Here is a tiny trained network, its code and every weight. The questions are about switching its units off for an input and a class, where a switched-off unit gives its printed mean instead of its output.

import numpy as np


def w(rows, s, z=0):
    codes = np.array(rows[::2]) - 128.0
    scale = np.full(codes.shape[1], s)
    scale[-1] = z or s
    return codes * scale


def f(y):
    return y / 2 * (1 + np.tanh(0.7978845608 * (y + 0.044715 * y**3)))


def log_softmax(a):
    a = a - a.max(-1, keepdims=True)
    return a - np.log(np.exp(a).sum(-1, keepdims=True))


def net(x, mask):
    res = np.array(x, float).reshape(1, 7) / 4 @ E
    y = f(res @ A[0][:, :-1].T + A[0][:, -1])
    res = res + np.where(mask, y, B[0][:, -1]) @ B[0][:, :-1]
    return log_softmax(res[-1] @ U[:, :-1].T + U[:, -1])


A, B = {}, {}
E = w([
[77,139,197,194,75,254,41,66,149],'x0',
[126,149,135,169,230,118,225,115,180],'x1',
[103,47,156,221,114,136,104,105,214],'x2',
[60,62,31,85,113,90,84,108,244],'x3',
[117,56,137,115,125,50,127,78,98],'x4',
[35,213,132,187,177,26,72,35,96],'x5',
[100,128,63,160,141,173,67,119,217],'x6',
],0.0095)
A[0] = w([
[104,98,175,172,86,225,67,92,114,243],'n0',
[223,248,191,60,152,182,163,154,93,207],'n1',
[113,60,146,204,163,48,231,186,122,158],'n2',
[46,176,144,152,139,50,127,57,61,186],'n3',
[157,119,143,78,25,130,116,124,34,254],'n4',
[119,135,214,193,30,148,137,53,41,223],'n5',
[155,66,139,193,145,94,254,209,134,255],'n6',
],0.008,0.0044)
B[0] = w([
[112,116,217,189,46,225,41,220,201,240],'n0',
[167,227,57,141,134,217,165,149,42,249],'n1',
[150,90,161,95,228,100,126,75,141,207],'n2',
[28,182,129,208,119,12,111,75,50,242],'n3',
[99,63,129,46,32,56,136,216,73,224],'n4',
[89,52,225,189,163,104,113,199,45,254],'n5',
[181,60,149,23,255,175,154,89,179,231],'n6',
],0.008,0.013)
U = w([
[199,196,95,123,168,163,202,163,64,81],'0',
[180,33,98,121,212,101,186,82,215,128],'1',
[141,60,83,30,54,67,131,167,109,156],'2',
[42,169,139,200,175,35,117,57,132,173],'3',
[141,67,244,159,102,168,118,160,73,1],'4',
[87,90,124,163,87,213,53,129,222,252],'5',
],0.011,0.0061)

Each question gives the input, the list of numbers given to net, and the class t.
The units are the neurons (one row each of A and B). Each row of codes is followed by its name. A weight is (code - 128) times the scale printed after its matrix; where a second scale follows, it is the last column's (A, B and U).
mask holds one flag per neuron, in row order. A switched-off neuron (its flag False) gives its mean, the last column of its row in B, instead of its output. The means were averaged over made-up inputs and are rounded, as every weight is.
A unit's drop is (log p(t) with every unit on - log p(t) with that unit switched off) / (log p(t) with every unit on - log p(t) with every unit switched off).
The circuit of an input: a set's keep is (log p(t) with only the set's units on - log p(t) with every unit switched off) / (log p(t) with every unit on - log p(t) with every unit switched off). Starting from all 7 units, units are removed one at a time, each time the one whose removal leaves the highest keep (on an exact tie, the one counted first), for as long as the keep stays at least 0.8.
circuit, biggest first: the units of the circuit, biggest drop first
most important unit: the unit with the biggest drop
top k neurons: the k neurons with the biggest drops, biggest first
drop of u: that unit's drop, to one decimal
input [-3,-2,5,2,6,-8,-6], class 1: most important unit -> n6
input [-6,-7,-8,-5,1,7,-4], class 3: top 3 neurons -> n3, n6, n5
input [-6,-1,-1,1,-3,-1,-2], class 1: top 3 neurons -> n6, n3, n2
input [0,-5,-7,-6,-1,4,8], class 0: top 2 neurons -> n1, n0
input [1,5,7,-7,-2,2,6], class 5: circuit, biggest first -> n4, n0
input [-1,2,5,-4,-2,3,-7], class 3: top 2 neurons -> n0, n3
input [-7,-1,4,0,-4,3,5], class 1: circuit, biggest first -> n3, n0
input [-3,-6,2,-6,6,-2,-8], class 2: top 2 neurons -> n4, n0
input [-5,8,-4,2,-4,-7,-6], class 1: top 2 neurons -> n6, n2
input [6,5,-6,1,0,1,-7], class 0: top 2 neurons -> n1, n0
input [-3,7,-4,2,-4,-5,5], class 1: top 2 neurons -> n6, n3
input [-2,2,-1,-8,6,-4,4], class 0: drop of n6 -> 0.0
input [-3,5,8,-8,-1,-2,-6], class 1: drop of n6 -> 0.3
input [-4,-4,-3,-4,-3,-8,5], class 0: most important unit -> n1
input [-2,1,6,-5,6,-2,-2], class 1: drop of n6 -> 0.1
input [-8,2,3,-2,0,2,-5], class 1: drop of n3 -> 0.0
